In the rows, 128 means zero.
Each row of numbers belongs to one of the things below and depends on some of the facts about them. Some rows are named. Which thing is each other row?

There are 3 kinds of fact about the things: banom, remos, setuzon.
banom: uses; remos: points at; setuzon: is of sort
q140 banom:q568 q241 setuzon:d
q709 banom:q155 q568 q241 setuzon:a
q755 remos:q770 q311 setuzon:d
q814 banom:q778 setuzon:a
q402 setuzon:c
q245 setuzon:f
q905 setuzon:a
q244 setuzon:c
q686 banom:q155 q245 remos:q645 q791 q16 q172 q663 q375 setuzon:e
q473 setuzon:a
q921 setuzon:c
q782 banom:q82 setuzon:a
q510 banom:q73 q996 remos:q609 q977 q802 q659 q709 setuzon:d
q659 banom:q983 setuzon:c
q983 banom:q82 setuzon:a
q811 remos:q254 setuzon:e
q534 setuzon:c
q99 setuzon:f
q875 setuzon:d
q327 banom:q82 q188 setuzon:a
q198 banom:q504 q802 setuzon:a
q555 banom:q238 setuzon:a
q478 setuzon:a
q656 setuzon:a
q423 setuzon:a
q36 banom:q82 setuzon:d
q716 setuzon:a
q188 setuzon:b
q553 banom:q801 q791 setuzon:a
q500 setuzon:a
q653 setuzon:a
q214 banom:q791 q233 q48 setuzon:a
q960 banom:q188 setuzon:b
q110 banom:q719 setuzon:f
q999 setuzon:c
q563 banom:q898 setuzon:b
q761 setuzon:a
q118 setuzon:a
q937 banom:q82 q801 setuzon:b
q572 banom:q155 setuzon:d
q484 setuzon:a
q907 remos:q938 q846 q298 q238 q779 q99 q842 q983 setuzon:a
q438 banom:q601 setuzon:a
q238 banom:q996 setuzon:a
q375 setuzon:a
q779 banom:q864 setuzon:c
q912 setuzon:f
q16 setuzon:a
q315 banom:q645 remos:q432 q36 q885 q814 setuzon:a
q831 banom:q188 setuzon:d
q609 setuzon:a
q662 banom:q82 setuzon:a
q932 remos:q662 q908 q110 q833 setuzon:e
q282 remos:q45 q910 setuzon:f
q235 remos:q779 q912 q244 setuzon:f
q824 banom:q82 q179 setuzon:a
q45 setuzon:b
q393 banom:q82 q484 setuzon:e
q55 banom:q654 q662 remos:q908 q424 q241 q167 q87 setuzon:b
q568 banom:q82 q791 setuzon:d
q663 setuzon:b
q583 banom:q801 q484 remos:q233 q87 q195 setuzon:a
q533 remos:q432 q767 q779 q424 q831 q253 q814 setuzon:b
q823 remos:q656 q172 q478 setuzon:a
q984 banom:q82 remos:q327 q51 q45 q921 setuzon:a
q833 banom:q238 q118 setuzon:a
q603 banom:q397 q436 setuzon:a
q641 setuzon:e
q167 setuzon:d
q179 banom:q82 remos:q253 q603 q48 setuzon:a
q637 setuzon:a
q842 setuzon:b
q64 remos:q298 q921 q814 setuzon:a
q998 remos:q645 q241 q183 q983 setuzon:a
q436 banom:q82 setuzon:d
q210 remos:q767 q885 setuzon:b
q845 banom:q831 remos:q423 q912 q657 q198 setuzon:d
q323 remos:q479 q130 q473 q437 q802 q167 q641 q663 setuzon:e
q437 setuzon:b
q841 banom:q87 setuzon:a
q51 setuzon:f
q80 banom:q500 q802 remos:q440 setuzon:c
q791 setuzon:b
q428 banom:q791 setuzon:b
q172 setuzon:e
q226 remos:q82 q118 q437 q110 q646 q762 q579 setuzon:a
q254 banom:q397 setuzon:a
q504 banom:q233 remos:q327 q719 q214 q770 q110 q637 q781 setuzon:c
q178 banom:q155 q238 q188 setuzon:b
q335 remos:q436 q983 setuzon:b
q448 remos:q864 q33 setuzon:b
q432 setuzon:b
q654 banom:q82 setuzon:d
q233 banom:q996 setuzon:a
q910 setuzon:a
q601 banom:q118 setuzon:d
q450 banom:q801 q500 remos:q393 q791 q110 q501 setuzon:a
q938 banom:q996 setuzon:a
q781 setuzon:d
q669 banom:q110 setuzon:a
q68 banom:q82 setuzon:a
q908 setuzon:f
q155 banom:q82 setuzon:b
q298 setuzon:e
q996 banom:q82 remos:q679 q68 q802 q842 q478 setuzon:d
q183 banom:q82 q662 q508 setuzon:f
q646 banom:q932 q845 setuzon:a
q501 setuzon:b
q645 banom:q82 setuzon:a
q253 banom:q801 setuzon:a
q46 banom:q82 q579 setuzon:b
q475 banom:q82 q960 remos:q761 q885 q110 q205 q709 setuzon:b
q617 setuzon:e
q846 banom:q568 q749 setuzon:a
q747 banom:q214 q241 q402 q996 setuzon:a
q479 banom:q983 setuzon:c
q749 banom:q155 q48 remos:q484 q205 q341 setuzon:e
q377 remos:q908 q779 q912 setuzon:e
q988 remos:q679 q130 q118 q87 setuzon:b
q311 setuzon:d
q82 setuzon:a
q424 banom:q484 q48 setuzon:b
q762 banom:q82 setuzon:a
q793 banom:q82 q937 remos:q839 q140 q555 q244 q501 setuzon:a
q579 banom:q801 q118 setuzon:b
q516 remos:q51 q977 q662 setuzon:a
q195 banom:q762 setuzon:f
q864 setuzon:a
q839 setuzon:f
q241 setuzon:f
q657 setuzon:c
q679 banom:q73 setuzon:e
q340 setuzon:a
q767 banom:q82 q802 setuzon:d
q205 setuzon:b
q898 banom:q583 q87 setuzon:b
q778 banom:q424 q428 remos:q473 q875 q33 q659 q402 q440 setuzon:b
q397 remos:q864 q563 q188 q241 setuzon:a
q440 banom:q996 setuzon:c
q538 remos:q977 q802 q311 q253 q653 setuzon:c
q130 banom:q983 setuzon:d
q508 banom:q801 q188 setuzon:c
q770 setuzon:a
q33 setuzon:a
q688 setuzon:c
q885 banom:q82 setuzon:e
q801 banom:q155 q188 q996 setuzon:a
q855 remos:q140 q402 setuzon:a
q341 setuzon:c
q73 banom:q233 q484 setuzon:a
q977 setuzon:a
q87 banom:q996 setuzon:c
q802 setuzon:f
q48 setuzon:e
q970 setuzon:d
q719 banom:q155 setuzon:f

Known rows:
[108 122 123 117 130 145 122 122 131  91 157 127 135 140 126 155 151 132
 121 140 121 106 128 109 142 118 142 128 127 124] -> q617
[159 170 130 140 162 108 103 137 108 122 114 139 106 120 135 123 145  92
 154 130 129 153 121 157 132 139 134 108 152 106] -> q233
[194 170 103 118 140 121 120 166 105 123 103 149  89 100  96  89 112  83
 129 117 120 132 108 167 110 128 166  83 152  94] -> q996
[167 157 133 150 140 122 140 130 100 141 138 131 135 110  89 124 100  90
 144 109 117 124 106 145 140 121 108  77 165  93] -> q238
[128 120 149 147  79 183 174  86 179 139  76 153  44 141 103 135 125 151
  84 150 168 107 101 169 141 147 159  31 174 119] -> q87
[155 183 147 112 130  85 151 231 109 105 102 116  83  74 138 117  60 116
 178  94 105 141  99  55 202 120 153  82 159  62] -> q82
[128 107 121  88 132 164 147 138 168 122  80 110 114 161 127 128 108 193
  82 129 143  92  95 166 103 109 144 102  97  91] -> q475
[177 136 115 131 148 108 116 179  95 132 129 126 131 112 108 125 114 106
 156  95 133 129  77 133 156 104 129  76 152 109] -> q801
[159 129 116 128 159 105  89 127 103 145 131 121 154 146 128 115 146 105
 146 121 134 140  91 136 113 116 127 123 128 138] -> q553
[153 168 125 134 141  95 120 160  99 102 139 138  96  87 143 119 122 119
 165 109 132 150 112 134 166 151 144 102 170  99] -> q484
[120 138 120 110 140 156 129  97 143  93 166 121 148 134 100 145 140 122
 100 133  98 110 133 153  94 118 151 137 114 101] -> q377
[110  76 149 122  69 159 184 102 223 132  84 118  86 147 134 136 114 199
  90 131 154 135 109 127 154 145 146 102 139 146] -> q659
[ 93  91 126 124  61 178 145  97 183  96 130 131  97 119 105 118 123 174
  81 163 164 105 113 139 136 152 178  78 142 148] -> q999
[126 111 117 127 115 123 133 141 126 117 143 144 130 107 142 135 128 122
 137 128 114 155 139 116 145 128 101 164 144 166] -> q875
[117 129 137 135 125 111 124 123 124 114 164 129 167 110 124 127 133 111
 147 133 108 134 142 133 143 137 108 151 138 132] -> q423
[133  93 126 191 118  73 129 167  46 183 173 148 158 114 149 121 145 111
 172 127 112 165 237  77 116 117 117 186 108 187] -> q839
[116 120 119 116 130 151 111 123 135  88 159 134 139 126 123 150 155 126
 114 137 123 107 126 119 133 114 152 129 119 137] -> q811
[122 128 111 122 133 111 108 133 108  92 156 134 157 106 131 129 136 107
 147 136 118 126 130 115 146 120 114 161 129 138] -> q905
[ 73 125 131 137  65 170 167  71 183 118 123 131  90 128  95 121 109 181
  84 139 163 106 119 132 144 167 158  76 142 131] -> q921
[145 156 132 126 172 101 116  90 129 167 144  92 183 141 115 113 128 113
 150 122 132 147  97 127  97 141 117 146 112 138] -> q846
[ 93 146 122 131 136 109 104 126 107 105 160 134 150 108 142 126 130 111
 154 116 123 129 131 107 158 126 110 154 132 123] -> q910

Which thing is each row?
No name comes twice in this set of rows, the named rows included.
[124 135 144 108 131 165 121 123 137 116 109 107 112 137 138 129 140 188
 112 154 173 114 101 163 101 181 167  84 127 135]	q428
[148 121 151 105 100 191 186 193 140 124 101 102  81 109 101 150  70 168
 109 116 135  92  86 137 149 134 135  33 165  81]	q188
[136 122 144 131 158 125 126 104 158 123 100 128 117 177 149 159 166 138
 127 114 134 123 109 125 138 108 146 113 117 123]	q393
[133 145 161 138 128  85 151 130 149 123 127 107 156 113 126 138 105  95
 160 133  95 142 133  95 154 129 112 127 136  94]	q983
[142 140 118 120 164  92  99 137 119 122 111 111 156 130 131 107 122 119
 133 109 110 126 104 127 129  93 138 141 103  86]	q984
[155 128 120  84 173 161  96 117 129 132 121 117 144 170 101 141 149 108
 109 132 126 103  83 118  77  96 161 140  87 126]	q686
[165  86 148 203 141  55 143 155  75 220 104 118 185 171 139 125 154  85
 164 132 114 151 210  70 102  84 109 160  86 164]	q183
[141 106 111 143 109 122 116 143 110 123 137 148 131 114 105 118 123 106
 131 118 135 124 117 128 151 107 111 112 154 140]	q601
[112 139 104 119 120 120 101 133 105 111 157 149 120 105 129 109 117 125
 125 132 126 126 137 121 131 126 128 165 119 138]	q755
[131 153 139 125 142  89 141 156 135 134 116 116 131 120 143 124  98 128
 152  88 112 145 119  96 166 111 116 124 137  87]	q662
[145 143 130 147 151 109 144 112 125 164 132 132 135 135 118 130 118 117
 135  91 128 146 103 145 145 114  89 109 148 118]	q253

The same things again, as new rows of numbers:
Some rows with their names:
[115 103 121 106 123 149 122 132 103 164 106 148 161  99 130 112 111 118
 140 126 124 158 126 132 166 143 133] -> q905
[122 104 111 107 131 150 120 134  96 163 106 150 162 102 136  96 102 124
 147 136 128 159 115 143 154 134 127] -> q375
[127 106 121 100 125 159 134 135 103 151 101 149 156  99 117 103 112 129
 138 116 126 145 123 135 162 148 129] -> q484
[ 98 102 102 110 139 138 122 111 110 168 111 145 147 116 137 105  93 103
 146 135 142 162 120 146 172 143 151] -> q938
[105 111 110 105 140 133 125 127 113 152 105 137 156 107 140  99 101 112
 145 152 141 146 157 131 180 152 134] -> q327
[126 112 119 102 132 152 132 130 101 154 103 144 159 102 132  99 108 121
 147 136 136 138 140 127 172 153 130] -> q214
[106  98 106  96 126 129 121 110 113 152 128 151 166 103 147 106  98 112
 144 135 124 162 128 146 187 150 139] -> q555
[118  95 104 103 122 147 141 134 112 153  99 143 154 110 125  98 119 126
 141 118 138 158 138 141 161 141 116] -> q609
[101  99 103 107 122 129 119 127 114 163 110 142 151  99 141 112 108 104
 143 141 129 167 135 136 174 150 137] -> q824
[136 115 110 116 127 148 131 130  75 181 101 138 157  86 144 108 135 117
 154 129 131 176 136 124 169 139 121] -> q226
[127 112 119 102 139 155 129 136  99 153  98 144 162 101 132  97 107 124
 144 136 135 142 141 124 167 150 131] -> q637
[122  87 113  54 117 165  97 152  81 216  80 151 181 123 150 146 122 120
  85 129 127 207 145 117 126 122 117] -> q397
[148 120  83 147  78 126 111 117  83 151  61 189  86  64 233 132  37 139
  99  40 169 120 127 122 172 153 119] -> q428
[141 118  78 144  80 124 108 112  83 143  65 186  89  67 244 141  43 139
  99  46 172 120 128 126 175 147 116] -> q155
[142 113  74 146  92 131 112 107  81 153  63 192  84  86 230 124  26 143
 100  44 190 126 125 134 159 133 120] -> q842
[142 129  72 153  79 102 113 104  78 161  61 171  81  62 245 135  65 124
 107  53 185 138 159 111 188 152 119] -> q475
[141 106  88 147  82 127 107 114  86 147  61 201  89  71 226 131  36 156
  96  30 176 126 124 132 158 132 110] -> q188
[162 158 124 117 123 113  79  88 159 135 128 139  78 125 159 118 133 136
  84 109 110 153 110 146 100 142  90] -> q875
[171 182 123 127 138 112  88  71 122 167 134 132  68 118 174 129 148 126
 101 113 128 181 103 133 109 139 107] -> q996
[142 173 123 117 145 102  83  69 158 143 125 129  65 137 168 122 124 116
  85 129 138 152 122 137 118 155 121] -> q36
[118 139 133 102 166 159 121 117 151 174 165 118 153 142  94 119 122 114
 122 148 105 149 117 143 128 131 135] -> q912

Name these rows:
No name comes twice in this set of rows, the named rows included.
[156 168 129  97 145 119  62  84 134 164 123 142  88 142 175 133 112 128
  66 131 130 161 112 135  87 133 116]	q436
[129 127 129 110 163 169 127 127 138 176 165 123 151 138  91 112 129 127
 129 141 103 154 103 149 114 121 121]	q241
[ 81 103 135 147 156 122  86 124 123 148 104 155 169  65 133  99 122 143
 159 144 170 170 183 141 169  89 116]	q646
[118 138 131 109 169 163 126 116 140 186 163 116 147 137  95 121 132 112
 125 145 110 158 116 143 127 128 135]	q99
[136 170 150 133 158 113  72  63 157 144 125 144  74 121 152 131 139 152
  86 105 156 154 135 142 108 123 108]	q831
[109 108 113 112 116 133 115 127  99 179 110 140 154  88 150 122 123  96
 148 138 121 178 132 127 183 149 142]	q793
[121 111 116 105 126 150 136 124  93 173  97 138 155  99 133 113 135 121
 146 121 138 169 140 122 170 154 126]	q516
[165 188  90 127 160 139 141 116 141 217 178 139 120  83 158 154 130  96
 124  98  95 113 159  88 127 122 115]	q504
[112  97 105 110 135 145 114 132 104 165 106 150 154 109 137  95  92 114
 145 138 132 164 118 147 154 133 134]	q645
[127 149 138 109 157 155 126 122 133 184 160 106 155 116 101 128 154 111
 126 144  95 160 132 126 143 139 130]	q282
[105  87  94  38 124 142  87 150 106 193  89 146 190 136 165 130  90 101
  76 158 134 181 173 123 143 135 120]	q254
[119  88  99 105 120 144 130 138 118 154 105 149 155 111 127  96 112 131
 147 122 129 166 126 148 153 134 109]	q473
[124 139 128 101 166 154 130 120 149 168 160 108 153 136  95 110 139 121
 124 151 109 145 142 134 137 139 124]	q51
[125  95 115  69 125 123 130  62  97 150 170 166 190 114 156 106 101 127
 134 111 126 189 139 148 221 147 131]	q438
[118 116 110 112 127 133 121 125  90 173 113 137 159  85 150 111 125 103
 157 141 127 173 134 129 181 148 133]	q450

Now the same things, written a new way:
Some rows with their names:
[106 118  99 132  93 133 123 138 124 132 125 136 131 119 100  93 134 169
 108 117 104 112 129 133 128 139 118] -> q484
[ 83 127 113 127  96 142 124 146 126 128 123 132 140 122 116  93 128 157
  94 137 104 136 154  91 128 160 128] -> q555
[117 135 108 125 112 135 128 124 113 126 137 137 132 122  88  84 154 146
 118 133 113 116 138 128 127 142 119] -> q375
[ 91 122 101 167 128 110 122 143 133 101 160 112 123 123 130 137 129 175
 132 153 152 134 123 104 147 110 107] -> q448
[118 118 107 124 122 144 125 137 135 123 121 144 137 120 119 109 134 143
  95 127  93 120 145 110 136 154 138] -> q833
[ 40 122  89 125 158 128 119 127 140 121  87 120 131 100 115 118 146 178
  97 157 106 117 136  95 153 170 157] -> q583
[ 37 116  82 125 142 136 114 115 150 119 122 145 113 103  98  74 165 133
 105 162 113 112 133 108 140 131 124] -> q226
[172 133 101 105 148 160 125 153 128 131 125 165 147 108 110 148 125 138
 104 185  96 148 136  95 127 161 125] -> q238
[120 116 137 172 109 104 123 165 116 100 164 114 139 123 147 131 124 167
 133 137 159 128 114 139 132 115 111] -> q402
[116 136 116 130 148 126 123 107 163 138 123 155 126 101  89 117 134 144
  98 124 102 139 143 149 123 140 146] -> q68
[136 138 136 139 149 122 115 113 166 142 123 133 128  76 136 122 126 159
  88 107 139 141 110 119 118 150 136] -> q436
[149 118 126 154 131 112 112 161 114 115 176 100 148 153 134 133 138 127
 123 122 155 118 166 130 141 141 123] -> q839
[ 95 122 103 133  97 132 118 142 114 132 130 147 127 111  92  82 153 150
 112 138 110 119 132 139 131 150 119] -> q617
[114 126 104 131 103 143 123 149 131 135 131 133 133 113 112 109 128 161
 103 119 104 134 148  98 131 163 134] -> q198
[170 118  85 162 166 120 114 147 155 115 146 118 102 102 148 141 130 163
 125 129 149 131 114 111 165 112 115] -> q533
[ 90 136  84 127 138 135 119 126 123 128 127 142 115  89  81  98 166 156
 114 140 127 127 131  99 140 153 120] -> q998
[166 123 130 142 136 130 119 129 172 137 118 155 128  83 139 123 117 153
 101  86 119 133 109 124 123 144 136] -> q767
[172 121 137 160 127 114 119 164 130 113 170 102 126 119 157 134 131 155
 121 125 159 124 115 128 145 123 109] -> q657
[112 116 130 174 146 110 130 149 143  96 157 107 139 107 167 164 124 120
 119 132 136 129 124 109 140 120 145] -> q479
[117 117 123 163 132 115 118 157 133 105 166 101 129 113 153 130 139 147
 122 140 156 123 113 122 146 117 110] -> q688
[113 122 125 119 136 133 115 128 156 136 111 155 136 135 128  85 123 141
  69 123  87 126 144 138 144 138 142] -> q327

Rows to name:
No name comes twice in this set of rows, the named rows included.
[176 120 104 139 108 142 127 151 133 134 124 151 129 105 118 116 119 158
 113  93  98 129 137 121 136 163 141]	q814
[121 120  93 111 136 158 129 149 131 128 126 152 152 104 111 149 128 132
 107 187  89 139 136 106 112 149 129]	q233
[ 89 129 120 102 152 133 116 147 108 116  87 160 149 151 137 107 133 182
  82 198  88 140 152  86 158 179 143]	q801
[ 78 125 104 140 141 135 111 146 149 122 105 125 125  77 158 112 141 157
  96 134 145 131 121  68 142 170 133]	q845
[ 99 125 108 137 111 136 133 138 134 121 123 147 136 105 102 131 143 125
 116 135  95 120 134 134 123 156 147]	q679
[ 94 109 101 133 104 157 126 141 141 129 133 127 134 109 126  90 124 126
  89 122  92 118 149  93 129 143 140]	q214
[147 113 121 128 101 137 117 129 144 119 132 139 128 106 134  77 137 147
 103 121 127 108 109 112 125 136 108]	q781
[112 131  72 132 140 141 113 129 131 135 120 147 110  81  90 104 164 151
 121 137 132 129 126 106 149 158 120]	q907
[133 125 129 145 168 111 121 150 130  98 133 109 133 151 176 138 119 179
  94 152 127 138 141  88 172 134 138]	q960
[103 108 130 179 112 110 128 163 148  96 154 106 138 119 166 162 111 141
 129 123 135 127 126 117 134 117 139]	q659
[137 115 120 140  97 129 123 136 132 118 124 157 130  99 128  93 136 160
 119 115 122 109 107 131 121 135 113]	q311
[141 127 129 155 155 120 119 156 136  92 154 126 132 144 179 127 120 145
 101 148 132 147 148  65 164 131 136]	q178

Now the same things, written a new way:
Named rows:
[153 124 181  91 121 132 137  84 134 160 124 163 171  69 151 116 138  90
 136 127 110 141 101  93  99 135 143 103] -> q907
[143 105 182 100 114 131 144 117 147 164 151 118 176  77 150 117 138  72
 165 131 124 147  77  97  96 151 147 128] -> q118
[156 146 204  97 107 131 175  51 121 169 159 160 169  97 164 131 162  75
 167 129 108 149  98 116 104 162 170 100] -> q198
[152 127 175 111 110 118 131  87 131 151 154 126 189  79 141 131 155  84
 148 137 118 146 107 107 104 177 152 111] -> q68
[154 125 186 101 117 132 125  99 131 155 145 140 168  75 163 127 154  96
 146 124 122 138  98  95 101 153 145 106] -> q609
[160 122 175  97 121 139 125 105 138 147 152 145 166  74 164 127 149 102
 150 125 121 137  96  90  92 142 155  98] -> q770
[135 121 184  76 117 125 142  92 124 145 154 149 168  93 143 124 156  69
 153 124 119 153 104 101  81 142 153 128] -> q73
[106  94 186  75  92 112 124 104 126 169 150 124 167 109 162 111 189  88
 161 132 116 167  85 128  92 107 169 143] -> q484
[149 127 185  93 121 130 133  83 128 160 125 157 173  70 145 118 133  87
 133 131 110 139 100  91 101 139 130 107] -> q998
[159 124 163 101 110 138 141 100 146 146 164 127 183  76 144 140 152  82
 152 136 118 141  95 111 100 171 163  99] -> q327
[155 123 183 103 120 135 129 100 135 147 153 140 163  79 164 129 149 100
 146 124 124 141 101  96  95 150 150 106] -> q653
[131 128 182  93 117  93 145 117 135 187 131 133 138  94 204 149 153  92
 146 124 126 140 134 152 110 136 139 105] -> q205
[127 135 160  81 116  87 161  95 139 179 125 139 162  77 162 153 137  67
 140 144 117 143 146 156 116 157 136 100] -> q475
[146 141 182  93 131  86 147 102 130 182 113 157 148  76 174 138 117  73
 131 124 128 142 147 132 104 147 108 114] -> q448
[149 147 138  90 125  91 166 109 137 179 108 198 142  78 198 164  98 103
 129 175 147 132 160 140 136 141 111 165] -> q538
[137 139 132  73 131  86 168 111 134 170 133 193 143  98 187 160 109  90
 139 180 153 147 167 149 122 134 123 175] -> q504
[162  98 171  57 114 102 157 145 141 190 154 149 164 133 151 144  93 100
 160 115 104 107 106 128  92 193 153  87] -> q831
[138  90 166  32 126  83 152 138 133 196 149 170 165 146 131 109  93  81
 159 126 109 127 125 121  71 163 142 125] -> q996
[101 158 170 126 141 104 172 137 127 166 185 158 130 126 176 118 150  67
 115 142  99 170 139 152 135 157 129 133] -> q679
[140 146 186 105 126  99 166  84 141 182 112 160 147  60 189 135 139  71
 144 124 121 155 128 131 110 123 127 111] -> q235
[146 137 184 105 123  92 154 103 161 184 114 131 161  54 182 135 138  73
 139 111 139 164 120 140 110 133 132 138] -> q245

Which thing is each row?
No name comes twice in this set of rows, the named rows included.
[160 104 180  48 110  92 145 124 142 192 139 164 160 126 134 147  91 111
 141 102 103 115 118 138  96 196 157 101]	q572
[145 143 168  95 122  85 156  91 135 178 122 153 166  73 164 144 129  69
 136 138 118 142 152 152 106 161 127 104]	q55
[141 131 189  99 129  69 147 118 157 191 146 134 154  93 173 128 130  80
 156 103 152 176 128 138  89 144 140 167]	q791
[147 125 175  93 103 119 149  65 126 161 132 148 189  73 127 121 146  72
 138 145 104 146 108 117 109 160 149 106]	q793
[162 118 170  74 120  85 136 125 124 186 161 158 169 134 147 140 107 109
 149 121 112 109 143 123  88 202 146  77]	q130
[158 126 187  85 106 135 138  87 135 154 127 143 171  65 147 136 136  99
 133 117 110 139  89 106 111 155 154 110]	q669
[103 142 168 134 142  93 170 148 159 189 177 156 137 122 177  89 145  95
 119 123 114 194 120 156 127 126 143 172]	q48
[172 166 165 113 110  86 199  86 135 212 123 199 144  94 226 164 110 108
 159 170 150 138 145 159 147 156 139 160]	q657
[143 148 157  93 122  78 170 111 117 166 143 170 158  99 186 184 108  71
 145 177 159 136 162 154 133 175 117 183]	q440
[142 119 177 106 122 112 125  87 128 168 125 150 184  70 138  98 135  88
 135 142 117 150 103  92  91 137 127 117]	q397
[146 122 166  87 111 125 137  76 131 156 134 152 185  70 133 122 148  85
 138 143 101 145 106 108 103 146 150  99]	q315
[132 133 174 126 131  81 155 111 153 181 148 117 156  79 189 122 156  60
 161 133 152 169 138 124  92 129 125 141]	q802
[135 115 180  73 113 131 144  87 126 145 141 149 176  83 129 129 142  63
 139 138 107 147 101 102  95 148 140 125]	q583
[161 131 176 107 112 126 131  92 132 149 158 140 177  80 154 129 157  95
 145 135 118 140 111 106 101 166 159  89]	q603

